Below is a small trained network, with its code and all its weights. Each question gives an input and a class and asks what happens when units are switched off, that is, made to give their printed mean instead of their output.

import numpy as np


def w(rows, s, z=0):
    codes = np.array(rows[::2]) - 128.0
    scale = np.full(codes.shape[1], s)
    scale[-1] = z or s
    return codes * scale


def norm(h):
    return h / np.sqrt((h * h).mean(-1, keepdims=True) + 1e-5)


def f(y):
    return y / 2 * (1 + np.tanh(0.7978845608 * (y + 0.044715 * y**3)))


def log_softmax(a):
    a = a - a.max(-1, keepdims=True)
    return a - np.log(np.exp(a).sum(-1, keepdims=True))


def net(x, mask):
    res = np.array(x, float).reshape(1, 7) / 4 @ E
    u = 0
    for l in range(4):
        y = f(norm(res) @ A[l][:, :-1].T + A[l][:, -1])
        res = res + np.where(mask[u : u + 5], y, B[l][:, -1]) @ B[l][:, :-1]
        u += 5
    return log_softmax(norm(res)[-1] @ U[:, :-1].T + U[:, -1])


A, B = {}, {}
E = w([
[59,67,27,43,186,79],'x0',
[30,102,103,159,5,169],'x1',
[83,255,148,79,81,13],'x2',
[133,125,128,130,125,127],'x3',
[131,127,125,131,122,124],'x4',
[116,202,49,230,158,120],'x5',
[133,129,129,130,125,130],'x6',
],0.0044)
A[0] = w([
[17,74,39,42,238,77,204],'0.n0',
[185,133,185,134,93,181,159],'0.n1',
[102,183,169,137,117,154,128],'0.n2',
[173,17,220,10,3,126,51],'0.n3',
[232,60,182,38,127,63,5],'0.n4',
],0.0041,0.0023)
B[0] = w([
[120,122,240,246,123,104,252],'0.n0',
[82,141,206,221,141,153,184],'0.n1',
[157,110,185,124,106,138,141],'0.n2',
[10,205,180,90,254,219,212],'0.n3',
[88,189,99,99,155,188,153],'0.n4',
],0.005,0.003)
A[1] = w([
[83,59,82,141,59,103,9],'1.n0',
[69,24,42,56,180,42,172],'1.n1',
[75,82,146,29,34,168,81],'1.n2',
[117,76,107,168,174,253,45],'1.n3',
[81,219,11,192,111,161,2],'1.n4',
],0.0059,0.0021)
B[1] = w([
[152,199,120,103,41,151,118],'1.n0',
[122,157,213,255,134,126,199],'1.n1',
[90,179,14,147,163,144,168],'1.n2',
[142,64,79,87,85,31,253],'1.n3',
[98,135,92,108,192,162,164],'1.n4',
],0.0083,0.0028)
A[2] = w([
[64,150,102,93,59,142,88],'2.n0',
[195,126,174,100,254,67,4],'2.n1',
[56,87,114,162,42,181,122],'2.n2',
[176,186,13,203,150,135,73],'2.n3',
[27,93,81,115,101,114,100],'2.n4',
],0.0065,0.0028)
B[2] = w([
[193,156,19,162,107,135,160],'2.n0',
[213,253,20,172,146,188,251],'2.n1',
[189,144,86,165,233,124,229],'2.n2',
[9,88,191,23,169,149,203],'2.n3',
[155,170,128,189,143,109,180],'2.n4',
],0.0073,0.0026)
A[3] = w([
[164,127,174,139,77,192,91],'3.n0',
[135,126,53,189,116,99,179],'3.n1',
[202,78,159,167,137,108,252],'3.n2',
[88,254,135,72,67,31,83],'3.n3',
[55,150,162,141,217,132,164],'3.n4',
],0.0068,0.0037)
B[3] = w([
[77,102,161,175,146,83,132],'3.n0',
[181,167,196,49,124,118,208],'3.n1',
[72,147,99,95,78,82,253],'3.n2',
[143,3,88,125,142,112,204],'3.n3',
[136,108,173,92,57,191,243],'3.n4',
],0.011,0.0046)
U = w([
[164,215,43,163,152,148,255],'0',
[172,2,63,86,97,35,55],'1',
[61,99,158,54,187,247,63],'2',
[120,133,238,249,78,84,28],'3',
[143,142,122,64,60,130,215],'4',
],0.0099,0.0048)

Each question gives the input, the list of numbers given to net, and the class t.
The units are the neurons (one row each of A and B). Each row of codes is followed by its name. A weight is (code - 128) times the scale printed after its matrix; where a second scale follows, it is the last column's (A, B and U).
mask holds one flag per neuron, layer by layer. A switched-off neuron (its flag False) gives its mean, the last column of its row in B, instead of its output. The means were averaged over made-up inputs and are rounded, as every weight is.
A unit's drop is (log p(t) with every unit on - log p(t) with that unit switched off) / (log p(t) with every unit on - log p(t) with every unit switched off).
The circuit of an input: a set's keep is (log p(t) with only the set's units on - log p(t) with every unit switched off) / (log p(t) with every unit on - log p(t) with every unit switched off). Starting from the 12 units with the biggest drops (on a tie, the unit counted first), units are removed one at a time, each time the one whose removal leaves the highest keep (on an exact tie, the one counted first), for as long as the keep stays at least 0.8.
units of the circuit, in order: the units of the circuit, biggest drop first
most important unit: the unit with the biggest drop
k most important neurons: the k neurons with the biggest drops, biggest first
k most important neurons of layer l: the k neurons of layer l with the biggest drops, biggest first
input [2,-6,0,-4,5,-1,-4], class 0: most important unit : 2.n1
input [1,-1,-6,-1,-6,-2,-6], class 1: 2 most important neurons : [1.n3, 3.n4]
input [-5,3,1,4,2,8,4], class 2: units of the circuit, in order : [2.n3, 1.n4]
input [-1,6,-6,2,6,-4,1], class 0: units of the circuit, in order : [1.n2, 2.n2]
input [-6,-5,-8,8,2,1,4], class 1: units of the circuit, in order : [1.n3, 3.n2]
input [-7,-6,-6,5,8,5,7], class 3: units of the circuit, in order : [3.n0, 2.n2, 3.n2]
input [-3,-5,4,6,-8,-6,4], class 2: 2 most important neurons of layer 0 : [0.n3, 0.n4]
input [7,-1,3,6,-3,-8,4], class 2: units of the circuit, in order : [0.n3, 1.n3]
input [-6,7,5,-8,-1,8,4], class 2: units of the circuit, in order : [1.n4, 2.n3, 0.n0]
input [-3,7,-7,-3,-8,-3,2], class 0: 2 most important neurons : [1.n2, 2.n2]
input [-1,0,-6,1,-1,7,-8], class 2: 4 most important neurons : [2.n3, 1.n4, 3.n3, 2.n0]
input [5,7,6,2,1,-2,-4], class 0: 2 most important neurons : [2.n0, 1.n2]
input [-4,6,4,4,-2,-3,6], class 0: 2 most important neurons : [2.n0, 1.n2]
input [8,0,0,-6,-2,7,-4], class 3: most important neuron of layer 1 : [1.n1]
input [0,-4,5,0,3,1,-1], class 1: 4 most important neurons : [3.n3, 0.n3, 2.n2, 1.n4]
input [4,-2,-8,-3,1,3,-1], class 1: 2 most important neurons : [1.n3, 3.n4]
input [3,-3,-6,-8,-3,5,2], class 4: 2 most important neurons of layer 2 : [2.n2, 2.n1]
input [8,-7,3,8,4,-7,6], class 3: 2 most important neurons : [1.n1, 0.n0]
input [-6,3,2,-7,-4,7,2], class 2: 3 most important neurons : [1.n4, 2.n3, 0.n0]
input [3,-5,3,5,1,-2,-7], class 0: units of the circuit, in order : [2.n1]
input [5,-3,4,5,4,0,-3], class 3: 2 most important neurons : [1.n1, 1.n3]
input [-4,-7,-1,-3,4,-7,-8], class 0: 2 most important neurons : [2.n1, 2.n3]
input [5,7,5,-1,1,-1,-3], class 0: 3 most important neurons of layer 1 : [1.n2, 1.n3, 1.n0]
input [5,-2,-4,-5,-5,4,-4], class 3: 2 most important neurons : [1.n1, 3.n3]
input [-3,-2,-4,5,8,5,0], class 2: 2 most important neurons : [2.n3, 0.n0]
input [4,6,8,-4,4,-5,-6], class 1: 2 most important neurons : [3.n3, 2.n1]
input [-5,7,2,-3,7,-1,8], class 0: most important unit : 0.n0
input [6,-4,5,-5,2,7,6], class 2: 3 most important neurons of layer 3 : [3.n4, 3.n2, 3.n3]
